Below are the code and all the weights of a small trained network. Each question names an input and a class and asks about switching units off, where a switched-off unit gives its printed mean instead of its output.

import numpy as np


def w(rows, s, z=0):
    codes = np.array(rows[::2]) - 128.0
    scale = np.full(codes.shape[1], s)
    scale[-1] = z or s
    return codes * scale


def f(y):
    return np.maximum(y, 0)


def log_softmax(a):
    a = a - a.max(-1, keepdims=True)
    return a - np.log(np.exp(a).sum(-1, keepdims=True))


def net(x, mask):
    res = np.array(x, float).reshape(1, 2) / 4 @ E
    y = f(res @ A[0][:, :-1].T + A[0][:, -1])
    res = res + np.where(mask, y, B[0][:, -1]) @ B[0][:, :-1]
    return log_softmax(res[-1] @ U[:, :-1].T + U[:, -1])


A, B = {}, {}
E = w([
[105,177,142,2,87],'x0',
[167,158,36,62,189],'x1',
],0.014)
A[0] = w([
[97,197,157,54,81,78],'n1',
[109,129,119,107,179,251],'n2',
[103,91,117,92,113,255],'n3',
[164,102,110,191,181,145],'n4',
[82,185,144,40,45,80],'n5',
[180,200,44,110,193,92],'n6',
[80,164,121,76,77,169],'n7',
[133,183,159,50,93,166],'n8',
[181,148,54,86,173,164],'n9',
[155,224,25,105,163,68],'n10',
[53,116,254,151,13,103],'n11',
[137,144,109,119,151,229],'n12',
[120,205,161,72,125,100],'n13',
],0.0083,0.0079)
B[0] = w([
[159,142,116,186,211,184],'n1',
[79,42,152,87,99,217],'n2',
[83,28,195,70,74,215],'n3',
[209,60,161,144,208,207],'n4',
[151,125,100,164,198,198],'n5',
[106,162,31,183,84,209],'n6',
[154,86,148,135,163,195],'n7',
[148,68,119,158,171,207],'n8',
[63,121,79,162,100,223],'n9',
[103,192,63,179,105,198],'n10',
[98,166,1,215,78,246],'n11',
[77,67,153,90,105,203],'n12',
[178,123,117,139,181,172],'n13',
],0.009,0.011)
U = w([
[78,161,34,186,40,80],'0',
[206,84,121,168,254,110],'1',
[74,46,181,72,34,255],'2',
[212,225,165,67,100,26],'3',
[127,243,155,99,106,46],'4',
[191,230,191,78,114,24],'5',
[158,230,153,101,125,37],'6',
[189,251,145,70,106,42],'7',
],0.0097,0.0063)

Each question gives the input, the list of numbers given to net, and the class t.
The units are the neurons (one row each of A and B). Each row of codes is followed by its name. A weight is (code - 128) times the scale printed after its matrix; where a second scale follows, it is the last column's (A, B and U).
mask holds one flag per neuron, in row order. A switched-off neuron (its flag False) gives its mean, the last column of its row in B, instead of its output. The means were averaged over made-up inputs and are rounded, as every weight is.
A unit's drop is (log p(t) with every unit on - log p(t) with that unit switched off) / (log p(t) with every unit on - log p(t) with every unit switched off).
The circuit of an input: a set's keep is (log p(t) with only the set's units on - log p(t) with every unit switched off) / (log p(t) with every unit on - log p(t) with every unit switched off). Starting from the 12 units with the biggest drops (on a tie, the unit counted first), units are removed one at a time, each time the one whose removal leaves the highest keep (on an exact tie, the one counted first), for as long as the keep stays at least 0.8.
circuit, biggest first: the units of the circuit, biggest drop first
top k neurons: the k neurons with the biggest drops, biggest first
drop when u is switched off: that unit's drop, to one decimal
input [3,-5], class 0: circuit, biggest first : [n11]
input [1,-2], class 2: top 2 neurons : [n6 n10]
input [-4,5], class 0: top 2 neurons : [n6 n9]
input [4,-5], class 0: top 2 neurons : [n11 n4]
input [3,1], class 2: top 2 neurons : [n4 n3]
input [-7,8], class 0: top 3 neurons : [n6 n9 n10]
input [6,-7], class 0: top 2 neurons : [n11 n4]
input [-3,4], class 0: top 2 neurons : [n6 n9]
input [-3,-3], class 2: drop when n5 is switched off : 0.4
input [-3,2], class 2: drop when n1 is switched off : 0.2
input [-2,2], class 2: drop when n3 is switched off : 0.0
